Below is a small trained network, with its code and all its weights. Each question gives an input and a class and asks what happens when units are switched off, that is, made to give their printed mean instead of their output.

import numpy as np


def w(rows, s, z=0):
    codes = np.array(rows[::2]) - 128.0
    scale = np.full(codes.shape[1], s)
    scale[-1] = z or s
    return codes * scale


def f(y):
    return np.maximum(y, 0)


def log_softmax(a):
    a = a - a.max(-1, keepdims=True)
    return a - np.log(np.exp(a).sum(-1, keepdims=True))


def net(x, mask):
    res = np.array(x, float).reshape(1, 7) / 4 @ E
    y = f(res @ A[0][:, :-1].T + A[0][:, -1])
    res = res + np.where(mask, y, B[0][:, -1]) @ B[0][:, :-1]
    return log_softmax(res[-1] @ U[:, :-1].T + U[:, -1])


A, B = {}, {}
E = w([
[112,249,247,126,60,188,247,57,119],'x0',
[123,132,125,125,128,123,126,123,125],'x1',
[127,129,130,131,135,125,131,122,126],'x2',
[71,68,247,56,76,80,62,131,20],'x3',
[93,144,56,99,47,218,2,3,150],'x4',
[95,112,115,121,136,115,153,108,131],'x5',
[241,104,109,12,230,197,167,49,35],'x6',
],0.0048)
A[0] = w([
[99,99,192,87,70,120,83,150,70,43],'N0',
[170,177,57,187,159,177,156,130,198,83],'N1',
[45,128,143,221,53,71,75,174,192,15],'N2',
[83,85,211,86,72,113,82,124,50,3],'N3',
[171,168,54,182,150,177,174,122,223,54],'N4',
[97,169,57,107,42,245,7,26,141,146],'N5',
[119,243,222,114,44,198,238,78,116,114],'N6',
[204,74,127,18,215,178,124,75,62,69],'N7',
[43,136,143,201,40,67,91,180,199,41],'N8',
[85,133,65,97,61,210,25,26,156,182],'N9',
[175,180,51,195,158,183,173,140,208,26],'N10',
[196,107,113,151,133,145,50,181,123,119],'N11',
[212,116,119,49,199,177,139,79,42,12],'N12',
[117,254,238,131,56,207,239,62,121,113],'N13',
[161,166,42,165,144,152,193,137,205,111],'N14',
],0.0045,0.0025)
B[0] = w([
[100,147,204,64,181,71,64,52,95,170],'N0',
[85,132,196,63,182,64,71,75,94,194],'N1',
[224,201,103,23,33,187,174,72,226,204],'N2',
[76,148,199,26,182,72,49,41,107,176],'N3',
[97,140,193,63,179,84,71,40,91,195],'N4',
[78,174,172,185,176,96,231,252,73,235],'N5',
[80,22,22,125,125,124,51,188,155,244],'N6',
[189,183,85,79,48,182,184,121,198,208],'N7',
[212,215,102,42,45,181,184,73,214,210],'N8',
[114,158,163,184,173,94,211,244,84,229],'N9',
[79,153,216,28,173,60,61,60,92,193],'N10',
[143,77,73,172,159,243,55,198,158,168],'N11',
[210,194,100,45,41,179,185,95,222,189],'N12',
[75,18,26,121,128,133,54,191,160,254],'N13',
[80,138,200,84,181,76,80,82,84,202],'N14',
],0.005,0.0052)
U = w([
[186,212,93,72,45,169,176,68,202,6],'0',
[99,146,220,80,180,82,41,34,88,7],'1',
[106,9,2,137,130,141,45,176,150,65],'2',
[131,136,142,159,140,143,139,140,118,252],'3',
[119,173,175,179,165,102,246,223,84,99],'4',
[135,125,133,160,125,125,132,112,116,230],'5',
[137,118,109,158,125,135,134,110,122,189],'6',
],0.0088,0.0042)

Each question gives the input, the list of numbers given to net, and the class t.
The units are the neurons (one row each of A and B). Each row of codes is followed by its name. A weight is (code - 128) times the scale printed after its matrix; where a second scale follows, it is the last column's (A, B and U).
mask holds one flag per neuron, in row order. A switched-off neuron (its flag False) gives its mean, the last column of its row in B, instead of its output. The means were averaged over made-up inputs and are rounded, as every weight is.
A unit's drop is (log p(t) with every unit on - log p(t) with that unit switched off) / (log p(t) with every unit on - log p(t) with every unit switched off).
The circuit of an input: a set's keep is (log p(t) with only the set's units on - log p(t) with every unit switched off) / (log p(t) with every unit on - log p(t) with every unit switched off). Starting from the 12 units with the biggest drops (on a tie, the unit counted first), units are removed one at a time, each time the one whose removal leaves the highest keep (on an exact tie, the one counted first), for as long as the keep stays at least 0.8.
circuit, biggest first: the units of the circuit, biggest drop first
most important unit: the unit with the biggest drop
k most important neurons: the k neurons with the biggest drops, biggest first
drop of u: that unit's drop, to one decimal
input [-2,-1,-7,-3,8,5,-3], class 4: most important unit : N5
input [5,0,-3,3,-5,-4,-5], class 0: circuit, biggest first : [N8, N5]
input [-1,-3,-4,1,-6,-5,8], class 0: circuit, biggest first : [N12, N7]
input [-7,4,-2,-3,5,-3,-8], class 0: circuit, biggest first : [N2, N8]
input [3,-2,3,2,-4,-4,-6], class 0: 2 most important neurons : [N8, N2]
input [0,3,-6,7,7,-3,8], class 0: 2 most important neurons : [N7, N12]
input [-3,-4,-6,7,7,4,7], class 0: 2 most important neurons : [N7, N12]
input [5,-7,-3,6,-6,2,-8], class 0: circuit, biggest first : [N8, N2]
input [5,-5,6,-1,-3,2,7], class 0: 2 most important neurons : [N12, N7]
input [6,-2,3,8,0,1,-8], class 0: 2 most important neurons : [N8, N2]
input [-7,5,8,-7,4,6,4], class 5: drop of N10 : -0.1
input [6,-6,2,-1,2,6,-4], class 2: drop of N13 : 0.4
input [-6,-1,-8,-2,-4,8,-8], class 0: drop of N12 : 0.0
input [3,0,-8,3,4,8,8], class 0: circuit, biggest first : [N7]
